Below are the code and all the weights of a small trained network. Each question names an input and a class and asks about switching units off, where a switched-off unit gives its printed mean instead of its output.

import numpy as np


def w(rows, s, z=0):
    codes = np.array(rows[::2]) - 128.0
    scale = np.full(codes.shape[1], s)
    scale[-1] = z or s
    return codes * scale


def norm(h):
    return h / np.sqrt((h * h).mean(-1, keepdims=True) + 1e-5)


def f(y):
    return np.maximum(y, 0)


def log_softmax(a):
    a = a - a.max(-1, keepdims=True)
    return a - np.log(np.exp(a).sum(-1, keepdims=True))


def net(x, mask):
    res = np.array(x, float).reshape(1, 8) / 4 @ E
    u = 0
    for l in range(3):
        y = f(norm(res) @ A[l][:, :-1].T + A[l][:, -1])
        res = res + np.where(mask[u : u + 13], y, B[l][:, -1]) @ B[l][:, :-1]
        u += 13
    return log_softmax(norm(res)[-1] @ U[:, :-1].T + U[:, -1])


A, B = {}, {}
E = w([
[126,125,127,133,131],'x0',
[125,131,129,132,129],'x1',
[236,17,212,174,131],'x2',
[128,130,130,128,124],'x3',
[213,130,57,37,163],'x4',
[123,127,129,130,117],'x5',
[110,178,254,47,206],'x6',
[128,125,128,129,130],'x7',
],0.0027)
A[0] = w([
[119,146,131,161,141,143],'0.n1',
[124,99,54,148,11,2],'0.n2',
[105,118,167,69,160,155],'0.n3',
[132,80,89,80,117,89],'0.n4',
[89,131,171,158,94,152],'0.n5',
[198,111,187,170,159,82],'0.n6',
[204,4,210,193,123,233],'0.n7',
[124,121,121,133,120,85],'0.n8',
[132,171,148,161,91,154],'0.n9',
[137,178,241,63,181,187],'0.n10',
[114,58,71,151,25,58],'0.n11',
[68,145,183,191,57,224],'0.n12',
[88,95,129,130,164,72],'0.n13',
],0.0031,0.0024)
B[0] = w([
[153,137,117,111,112,142],'0.n1',
[126,104,99,176,242,154],'0.n2',
[143,130,78,183,164,167],'0.n3',
[138,160,129,120,155,140],'0.n4',
[184,155,102,113,130,163],'0.n5',
[30,88,100,85,93,160],'0.n6',
[34,150,65,69,102,252],'0.n7',
[130,127,125,128,131,128],'0.n8',
[158,134,103,99,132,152],'0.n9',
[126,98,58,194,193,213],'0.n10',
[119,141,116,162,253,165],'0.n11',
[205,162,85,90,134,208],'0.n12',
[157,140,123,137,121,128],'0.n13',
],0.0039,0.004)
A[1] = w([
[72,127,143,183,105,176],'1.n1',
[205,3,199,150,116,177],'1.n2',
[96,140,170,192,109,93],'1.n3',
[107,133,85,125,193,185],'1.n4',
[92,124,82,99,195,250],'1.n5',
[131,120,75,109,67,121],'1.n6',
[137,137,105,147,125,54],'1.n7',
[134,169,96,138,142,68],'1.n8',
[80,135,175,192,122,121],'1.n9',
[125,191,96,128,131,114],'1.n10',
[98,148,157,191,110,82],'1.n11',
[86,155,162,211,109,165],'1.n12',
[135,134,133,118,102,87],'1.n13',
],0.0054,0.0017)
B[1] = w([
[211,125,93,46,128,161],'1.n1',
[3,190,48,80,84,168],'1.n2',
[168,131,104,92,126,140],'1.n3',
[150,90,179,169,56,224],'1.n4',
[146,97,172,186,54,254],'1.n5',
[141,106,200,166,164,178],'1.n6',
[132,110,134,138,134,139],'1.n7',
[119,80,152,106,84,161],'1.n8',
[202,119,95,67,107,145],'1.n9',
[122,72,154,115,84,177],'1.n10',
[180,117,111,67,146,141],'1.n11',
[205,120,98,63,128,157],'1.n12',
[133,123,145,142,133,128],'1.n13',
],0.0041,0.0053)
A[2] = w([
[94,143,161,102,209,133],'2.n1',
[66,198,101,130,80,69],'2.n2',
[163,71,94,95,61,158],'2.n3',
[134,114,148,166,70,165],'2.n4',
[103,150,254,93,207,254],'2.n5',
[70,116,114,92,103,144],'2.n6',
[165,102,92,126,123,188],'2.n7',
[136,93,127,144,65,245],'2.n8',
[95,235,122,146,87,78],'2.n9',
[142,135,176,115,105,118],'2.n10',
[124,74,195,152,147,92],'2.n11',
[135,162,221,137,155,152],'2.n12',
[224,143,129,92,106,49],'2.n13',
],0.0045,0.0014)
B[2] = w([
[102,127,38,161,72,140],'2.n1',
[95,36,127,76,146,157],'2.n2',
[122,195,199,119,162,253],'2.n3',
[100,112,186,128,176,195],'2.n4',
[152,95,2,249,86,167],'2.n5',
[69,135,170,116,116,167],'2.n6',
[130,178,153,128,165,194],'2.n7',
[105,159,199,130,192,240],'2.n8',
[119,32,120,54,161,149],'2.n9',
[160,100,136,152,118,148],'2.n10',
[111,129,152,157,127,156],'2.n11',
[162,118,97,182,150,150],'2.n12',
[204,196,137,85,155,168],'2.n13',
],0.004,0.0046)
U = w([
[149,92,29,247,127,146],'0',
[1,93,108,19,89,113],'1',
[133,129,188,134,132,250],'2',
[234,190,112,43,145,58],'3',
[123,111,182,157,137,115],'4',
[119,130,177,148,133,76],'5',
],0.0076,0.0019)

Each question gives the input, the list of numbers given to net, and the class t.
The units are the neurons (one row each of A and B). Each row of codes is followed by its name. A weight is (code - 128) times the scale printed after its matrix; where a second scale follows, it is the last column's (A, B and U).
mask holds one flag per neuron, layer by layer. A switched-off neuron (its flag False) gives its mean, the last column of its row in B, instead of its output. The means were averaged over made-up inputs and are rounded, as every weight is.
A unit's drop is (log p(t) with every unit on - log p(t) with that unit switched off) / (log p(t) with every unit on - log p(t) with every unit switched off).
The circuit of an input: a set's keep is (log p(t) with only the set's units on - log p(t) with every unit switched off) / (log p(t) with every unit on - log p(t) with every unit switched off). Starting from the 12 units with the biggest drops (on a tie, the unit counted first), units are removed one at a time, each time the one whose removal leaves the highest keep (on an exact tie, the one counted first), for as long as the keep stays at least 0.8.
units of the circuit, in order: the units of the circuit, biggest drop first
top k neurons: the k neurons with the biggest drops, biggest first
top k neurons in layer l: the k neurons of layer l with the biggest drops, biggest first
drop when u is switched off: that unit's drop, to one decimal
input [7,-7,8,3,-2,-3,1,-1], class 1: units of the circuit, in order -> [1.n2]
input [-6,-3,-6,-7,-8,3,-2,8], class 3: top 3 neurons -> [0.n7; 1.n12; 1.n1]
input [-5,1,7,-1,-4,2,-1,0], class 1: units of the circuit, in order -> [1.n2; 1.n5]
input [-7,-5,0,-3,0,6,-4,4], class 2: units of the circuit, in order -> [0.n10; 2.n5]
input [-6,-1,6,2,1,1,-3,5], class 1: units of the circuit, in order -> [1.n2; 0.n10]
input [-3,-3,-4,-2,-5,-5,5,2], class 0: units of the circuit, in order -> [0.n7; 2.n5]
input [2,1,7,7,-4,5,0,5], class 1: units of the circuit, in order -> [1.n2; 1.n5]
input [-5,5,-7,-8,-2,3,8,-4], class 0: top 3 neurons -> [2.n5; 0.n7; 1.n2]
input [-3,-1,0,-6,0,-8,-4,-6], class 2: top 2 neurons -> [0.n10; 2.n5]
input [-6,1,-3,-8,-2,-2,5,5], class 0: top 2 neurons in layer 0 -> [0.n7; 0.n6]
input [6,-3,-4,-5,-8,7,6,4], class 3: top 2 neurons -> [1.n9; 1.n12]
input [5,0,1,-3,-2,2,4,1], class 0: top 2 neurons in layer 0 -> [0.n12; 0.n5]
input [7,-5,-6,-7,1,-6,8,8], class 0: top 2 neurons -> [2.n5; 0.n7]
input [-1,0,5,1,1,0,4,3], class 1: units of the circuit, in order -> [1.n2]
input [-5,-5,8,-3,1,8,-7,-8], class 1: top 2 neurons -> [1.n2; 0.n10]
input [1,3,-3,-3,-4,1,0,-3], class 3: top 4 neurons in layer 1 -> [1.n2; 1.n5; 1.n12; 1.n4]
input [1,-3,8,-1,-5,-4,-6,-1], class 1: drop when 1.n2 is switched off -> 1.0
input [-6,6,1,0,4,0,-4,-8], class 5: drop when 0.n10 is switched off -> 0.1
input [7,1,8,-6,-8,6,-1,-2], class 1: drop when 1.n2 is switched off -> 0.9
input [-6,-3,3,-7,1,-2,-1,3], class 1: top neuron in layer 0 -> [0.n6]
